In the rows, 128 means zero.
Each row is followed by its class. Each block has new classes.
[154 138 131  62 103  88 150 126 136 110 136 138 138 151 131 131 134 129
 137 126 136 124 152 137  37 160 132 115 140 146 122 152 132 111 151 130
 131  81  89 151 138 150  94 110 125 130 126 117 130 150 131 134 101 134
 109 129 126 105 165 132 156 133]
<70>
[127 138 139  77 134 142 125 116 108 162 162 127 136 136 115 133 144 126
 124 126 144 122 139 145 132 118 109 127 127 132 135 137 117 135 137 108
 136 166 147 115 135 130 135 109 122 142 123 165 129 104 122 145  97 136
 129 130 135 107 140 132 125 126]
<69>
[105 124 130  82  94  85 148 118 138 100 132 123 118 133 118 126 131 134
 140 118 125 129 125 123  55 165 118 139 130 133 125 136 178 108 127 158
 126 110  79 138 129 138 124 139 128 141 124 101 148 163 128 126 140 131
 115 121 146 114 164 156 142 136]
<70>
[123 125 143 125 113 117 126 129 141 102 116 140 147 125 152 111 119 125
 167 137 130 135 132 111  53 183 129 117 120 131 104 135 141 115  94  94
 122  71  83 140 143 151  77 145 146 121 136  86 135 148 120 118  82  97
 134 124 114 144 213 139 123 139]
<49>
[139 137 131   4 130  88 158 101 127 114 153 118 126 150 104 131 153 137
 133 127 134 136 158 142  46 166 135 121 113 144 128 143 126 114 161 139
 124 131  87 124 136 146 100 119 124 120 130 131 119 144 131 134  92 129
  99 126 150 121 186 124 150 148]
<70>
[132 141 126  52 109  87 129 119 135 115 137 126 112 137  96 131 118 147
 198 109 114 143 133 128  54 170 129 118 128 138 119 122 136 114 128 140
 132 145  77 135 128 137 116 157 121 126 138 104 134 143 119 122 101 120
 127 136 155  95 224 123 128 140]
<70>
[134 139 122  41 110 100 130 108 140 101 138 123 120 131  99 126 136 140
 135 132 111 149 134 141  76 169 132 124 115 149 126 125 146 123 150 145
 127 148  91 130 125 139 130 140 110 136 139 110 121 141 124 122  95 125
 122 121 148 114 222 141 148 148]
<70>
[138 125 103 115 103 109 142 138 129 118 134 138 126 130 151 121 121 114
 142 133 130 124 123 126  81 159 130 118 128 135 127 169 131 125 138 117
 123  67 119 115 136 141  98 120 127 109 139 119 141 152 125 133  88 127
 144 119 118 136 136 135 140 132]
<49>
[133 131 123  57 131 132 140  75 115 184 168 127 124 146 131 110 146 133
 128 118 148 129 144 161  90 120 135 107 140 116 104 127 121 128 149 117
 101 178 144 120 132 142 104 104 132 142 123 163 136 127 124 131 134 143
 133 148 157  76 138 135 112 121]
<55>
[129 128 140 122 115 113 121 118 141  89  99 125 113 141 145 118 121 157
 135  62 135 122 133 119  63 143 138 122 115 136 122 133 139 106 100 130
 139  89  78 145 141 143 107 154 130 121 140 108 130 144 125 137 163 123
 126 129 139 117 208 135 125 135]
<49>
[129 123 126 102 147 173 128 125 106 186 152 134 133 123 120 143 154 123
 114 140 146 124 139 141 183  73 125 104 128 116 125 137 119 148 150 100
 132 190 168 100 137 123 150  88 132 135 125 174 134  90 134 140 126 151
 133 142 130 106  97 113 123 113]
<55>
[122 128 134 135 114 122 133 146 132 102 117 130 133 127 133 113 127 123
 133 132 120 134 120 115  96 162 131 124 127 163 133 146 132 111 127 122
 122  86  96 130 127 136 122 154 117 117 130 103 137 143 171 131  98 121
 122 119 120 150 171 145 143 138]
<49>
[129 138 120 106 109  99 130 115 133 109 134 111 120 142 103 126 143 135
 141 136 106 150 132 128  81 174 130 140 127 145 142 118 126 126 138 127
 130 138  82 126 127 138 115 151 115 132 131 107 129 149 125 128  91 120
 113 146 148 110 218 116 148 148]
<70>
[128 134 124 114 114 104 147 124 140 101 123 121 128 137 125 124 130 129
 141 130 134 138 132 126  95 156 136 130 126 137 119 135 131 127 122 130
 127 100 102 131 134 127 115 139 145 126 135 109 129 139 119 127 121 127
 130 122 126 119 178 121 140 138]
<49>
[130 136 116  49 127 108 149 105 123 143 137 120 110 139  94 131 144 149
 127 119 133 123 145 155 119 116 123 125 136 129 133 123 125 118 146 156
 134 183 128 129 139 135 142 116  75 138 138 145 121 134 129 141 146 142
 121 144 158  81 113 116 151 133]
<70>
[128 130 130  58 113  96 139 117 127 117 131 131 131 130 123 125 139 133
 142 129 124 138 131 128  66 160 132 124 151 147 126 136 129 117 141 127
 119 116  98 132 141 141 107 134 122 135 123 110 121 147 125 119  96 125
 112 109 136 124 195 132 144 149]
<49>
